[[-17  18   6  16   4  25  -6 -43  18]
 [ -6   8   5   3  10  13   1   4   0]
 [  9  -3   4  -3   2 -10   4  13  -2]
 [-28 -29  16  -9 -11 -35  66 -36  -7]
 [ -3   0  10   6  14   4   0   3   0]
 [  5   3   0   3  -2   0   0  -8   4]
 [-12 -17  24  18  31  -4  -1  -8  -2]]
:
[[-28 -29  16  -9 -11 -35  66 -36  -7]
 [-12 -17  24  18  31  -4  -1  -8  -2]
 [  9  -3   4  -3   2 -10   4  13  -2]
 [ -3   0  10   6  14   4   0   3   0]
 [  5   3   0   3  -2   0   0  -8   4]
 [ -6   8   5   3  10  13   1   4   0]
 [-17  18   6  16   4  25  -6 -43  18]]

[[ -1   5 -40  16]
 [ -7  23  -9 -14]
 [  4  64 -12 -13]
 [  0  29 -34  11]
 [  2  60 -19  -7]
 [ 32 -37  -4 -30]
 [ -6   4 -37  15]]
:
[[ 32 -37  -4 -30]
 [ -6   4 -37  15]
 [ -1   5 -40  16]
 [ -7  23  -9 -14]
 [  0  29 -34  11]
 [  2  60 -19  -7]
 [  4  64 -12 -13]]

[[ -3   9  -7  -3  -8   9   0   3   1 -12  -9]
 [-21   0   6   5  19 -50   1 -12  -9  57  61]
 [ 68 -79  54  20  26  24  -4   1  12 -18 -53]
 [ 18 -26  19   7  13  -3   0  -2   2   7  -4]
 [-27  26 -17  -5  -5 -18   2  -3  -6  17  31]]
:
[[ 68 -79  54  20  26  24  -4   1  12 -18 -53]
 [ 18 -26  19   7  13  -3   0  -2   2   7  -4]
 [-21   0   6   5  19 -50   1 -12  -9  57  61]
 [ -3   9  -7  -3  -8   9   0   3   1 -12  -9]
 [-27  26 -17  -5  -5 -18   2  -3  -6  17  31]]

[[-54 -44  25]
 [ 55  60  19]
 [ 21 -77 -72]
 [ 45 -25  46]
 [-66  12   6]
 [ 78 -59 -75]
 [  5  -1 -32]
 [ 41  48 -57]
 [-14  53  60]
 [-36  67 -55]
 [ 11 -66   7]]
:
[[ 21 -77 -72]
 [ 11 -66   7]
 [ 78 -59 -75]
 [-54 -44  25]
 [ 45 -25  46]
 [  5  -1 -32]
 [-66  12   6]
 [ 41  48 -57]
 [-14  53  60]
 [ 55  60  19]
 [-36  67 -55]]

[[ 21 -30 -27  89 -28 -54   0 -26 -36]
 [  9  -6  -5  35  -7 -15   8  -4  -7]
 [ 31 -36 -33  89 -24 -51  -9 -32 -41]
 [-33  30  31  -8  -2   6  41  32  30]]
:
[[ 31 -36 -33  89 -24 -51  -9 -32 -41]
 [ 21 -30 -27  89 -28 -54   0 -26 -36]
 [  9  -6  -5  35  -7 -15   8  -4  -7]
 [-33  30  31  -8  -2   6  41  32  30]]

[[  5  21  50  46]
 [ 14  17  -5  -4]
 [-26 -47   9 -15]
 [ 17  38  39  43]
 [ 10  11  -2  -3]
 [ 32  40 -32 -20]
 [-17 -23  33  15]
 [-19 -32  19  -1]
 [ 14   8 -32 -31]
 [-19 -14  72  53]
 [  3  12  36  31]
 [ 24  19 -51 -45]]
:
[[-26 -47   9 -15]
 [-19 -32  19  -1]
 [-17 -23  33  15]
 [-19 -14  72  53]
 [ 14   8 -32 -31]
 [ 10  11  -2  -3]
 [  3  12  36  31]
 [ 14  17  -5  -4]
 [ 24  19 -51 -45]
 [  5  21  50  46]
 [ 17  38  39  43]
 [ 32  40 -32 -20]]
---
[[-63   5  70 -29 -11]
 [-79  77  74  10  38]
 [-78  74  73   9  33]
 [-60 -16  68 -37 -23]]
:
[[ 5 70]
 [77 74]]

[[ 70 -30  27 -16   9]
 [ 70  -1   3 -11  25]
 [ 70   3 -11  25 -30]]
:
[[-30  27]
 [ -1   3]]

[[-66  33 -66]
 [  4 -20   7]
 [-70  38 -66]
 [-37  26 -33]]
:
[[ 33 -66]
 [-20   7]]

[[-58 -76 -23  47]
 [ 20  38 -12   6]]
:
[[-76 -23]
 [ 38 -12]]

[[  7   2  36  -1  61]
 [ -2  15  51 -64  29]
 [ 23 -17  46 -37  48]
 [-33 -25  24 -11   4]
 [-33 -30  46  -5  38]]
:
[[ 2 36]
 [15 51]]

[[ -7 -20  79]
 [-18  -5  61]
 [-43  34  10]]
:
[[-20  79]
 [ -5  61]]
